Here is a tiny trained network, its code and every weight. The questions are about switching its units off for an input and a class, where a switched-off unit gives its printed mean instead of its output.

import numpy as np


def w(rows, s, z=0):
    codes = np.array(rows[::2]) - 128.0
    scale = np.full(codes.shape[1], s)
    scale[-1] = z or s
    return codes * scale


def f(y):
    return np.maximum(y, 0)


def log_softmax(a):
    a = a - a.max(-1, keepdims=True)
    return a - np.log(np.exp(a).sum(-1, keepdims=True))


def net(x, mask):
    res = np.array(x, float).reshape(1, 5) / 4 @ E
    y = f(res @ A[0][:, :-1].T + A[0][:, -1])
    res = res + np.where(mask, y, B[0][:, -1]) @ B[0][:, :-1]
    return log_softmax(res[-1] @ U[:, :-1].T + U[:, -1])


A, B = {}, {}
E = w([
[81,244,174,41,34],'x0',
[204,31,203,47,80],'x1',
[184,185,254,236,102],'x2',
[129,129,128,128,128],'x3',
[169,119,41,174,7],'x4',
],0.0057)
A[0] = w([
[74,232,175,83,46,78],'neuron 1',
[210,58,182,82,101,86],'neuron 2',
[128,199,143,72,41,95],'neuron 3',
[53,182,53,187,122,139],'neuron 4',
[195,89,158,70,112,79],'neuron 5',
[113,215,157,69,40,90],'neuron 6',
[88,214,96,214,163,101],'neuron 7',
[150,82,154,72,120,135],'neuron 8',
[56,80,4,4,161,100],'neuron 9',
[193,49,174,81,96,73],'neuron 10',
[191,61,99,184,187,97],'neuron 11',
[196,56,123,210,183,98],'neuron 12',
[194,67,102,196,175,104],'neuron 13',
[104,129,183,94,248,93],'neuron 14',
[85,135,177,70,197,170],'neuron 15',
[101,213,89,206,173,105],'neuron 16',
[152,67,103,194,194,96],'neuron 17',
[172,114,53,170,11,114],'neuron 18',
[148,115,60,153,35,201],'neuron 19',
[76,135,236,120,244,100],'neuron 20',
[18,180,91,191,163,97],'neuron 21',
[57,74,31,1,158,95],'neuron 22',
[188,72,62,208,117,130],'neuron 23',
[67,178,78,200,162,90],'neuron 24',
[152,44,105,209,182,98],'neuron 25',
[158,175,237,203,121,105],'neuron 26',
[100,199,150,64,65,82],'neuron 27',
[175,127,205,228,138,100],'neuron 28',
[56,198,61,182,181,101],'neuron 29',
[206,205,230,208,102,90],'neuron 30',
[71,119,162,69,219,110],'neuron 31',
[204,129,57,170,32,94],'neuron 32',
[181,125,91,201,37,139],'neuron 33',
[168,52,93,173,182,103],'neuron 34',
[103,168,130,87,71,254],'neuron 35',
[134,140,231,93,230,143],'neuron 36',
[192,69,110,180,191,93],'neuron 37',
[51,205,57,206,176,89],'neuron 38',
],0.0054,0.0072)
B[0] = w([
[34,144,122,72,124,174],'neuron 1',
[182,69,195,61,63,153],'neuron 2',
[40,158,118,60,167,167],'neuron 3',
[174,80,182,94,134,181],'neuron 4',
[169,93,175,57,87,141],'neuron 5',
[42,136,115,70,157,172],'neuron 6',
[182,67,181,71,58,166],'neuron 7',
[166,88,157,123,119,160],'neuron 8',
[122,92,73,239,11,202],'neuron 9',
[185,59,206,38,62,148],'neuron 10',
[47,146,120,74,117,162],'neuron 11',
[49,152,117,77,116,166],'neuron 12',
[39,146,132,70,129,163],'neuron 13',
[189,220,55,99,121,167],'neuron 14',
[167,173,94,160,161,195],'neuron 15',
[170,67,181,74,82,165],'neuron 16',
[55,148,124,69,141,160],'neuron 17',
[192,201,66,95,174,173],'neuron 18',
[175,186,119,146,220,213],'neuron 19',
[192,213,23,113,119,180],'neuron 20',
[185,82,176,67,82,165],'neuron 21',
[121,104,48,237,1,193],'neuron 22',
[84,180,121,88,181,171],'neuron 23',
[180,78,218,52,84,156],'neuron 24',
[46,142,131,67,130,166],'neuron 25',
[108,114,72,195,41,172],'neuron 26',
[42,144,125,82,139,161],'neuron 27',
[78,112,69,178,42,162],'neuron 28',
[176,72,177,75,82,169],'neuron 29',
[85,96,56,197,6,174],'neuron 30',
[172,188,53,126,126,169],'neuron 31',
[196,210,53,87,159,160],'neuron 32',
[169,194,82,131,166,173],'neuron 33',
[59,142,119,89,111,164],'neuron 34',
[113,103,180,168,224,254],'neuron 35',
[190,199,65,141,144,191],'neuron 36',
[54,152,109,69,119,158],'neuron 37',
[189,68,193,54,91,169],'neuron 38',
],0.0062,0.0074)
U = w([
[9,141,133,70,153,86],'0',
[202,60,185,76,96,89],'1',
[97,108,90,235,48,99],'2',
[132,130,136,147,167,247],'3',
[193,194,83,120,175,58],'4',
[121,84,186,211,242,131],'5',
],0.014,0.013)

Each question gives the input, the list of numbers given to net, and the class t.
The units are the neurons (one row each of A and B). Each row of codes is followed by its name. A weight is (code - 128) times the scale printed after its matrix; where a second scale follows, it is the last column's (A, B and U).
mask holds one flag per neuron, in row order. A switched-off neuron (its flag False) gives its mean, the last column of its row in B, instead of its output. The means were averaged over made-up inputs and are rounded, as every weight is.
A unit's drop is (log p(t) with every unit on - log p(t) with that unit switched off) / (log p(t) with every unit on - log p(t) with every unit switched off).
The circuit of an input: a set's keep is (log p(t) with only the set's units on - log p(t) with every unit switched off) / (log p(t) with every unit on - log p(t) with every unit switched off). Starting from the 12 units with the biggest drops (on a tie, the unit counted first), units are removed one at a time, each time the one whose removal leaves the highest keep (on an exact tie, the one counted first), for as long as the keep stays at least 0.8.
circuit, biggest first: the units of the circuit, biggest drop first
unit that matters most: the unit with the biggest drop
top k neurons: the k neurons with the biggest drops, biggest first
drop of u: that unit's drop, to one decimal
input [1,0,6,-4,-4], class 2: top 2 neurons -> [neuron 30; neuron 26]
input [1,2,-3,-4,5], class 4: circuit, biggest first -> [neuron 18; neuron 19]
input [7,2,-4,-7,8], class 4: top 4 neurons -> [neuron 18; neuron 19; neuron 32; neuron 33]
input [0,7,-7,-3,8], class 4: top 2 neurons -> [neuron 18; neuron 19]
input [0,-6,8,7,-2], class 2: unit that matters most -> neuron 30
input [3,2,0,-3,-4], class 4: circuit, biggest first -> [neuron 36; neuron 15; neuron 20]
input [1,-7,8,5,-7], class 2: top 3 neurons -> [neuron 30; neuron 26; neuron 28]
input [6,0,4,3,-1], class 0: circuit, biggest first -> [neuron 1; neuron 6]
input [-8,-8,-6,3,-3], class 0: top 2 neurons -> [neuron 17; neuron 25]
input [7,6,-8,0,5], class 2: top 2 neurons -> [neuron 22; neuron 9]
input [4,6,7,3,1], class 2: top 3 neurons -> [neuron 30; neuron 26; neuron 28]
input [7,-7,0,-3,8], class 4: top 4 neurons -> [neuron 18; neuron 19; neuron 32; neuron 33]
input [-4,3,2,5,-7], class 4: drop of neuron 20 -> 0.2
input [-3,-8,-3,4,-4], class 1: drop of neuron 32 -> 0.0
input [5,-8,-2,1,-8], class 1: drop of neuron 16 -> 0.1
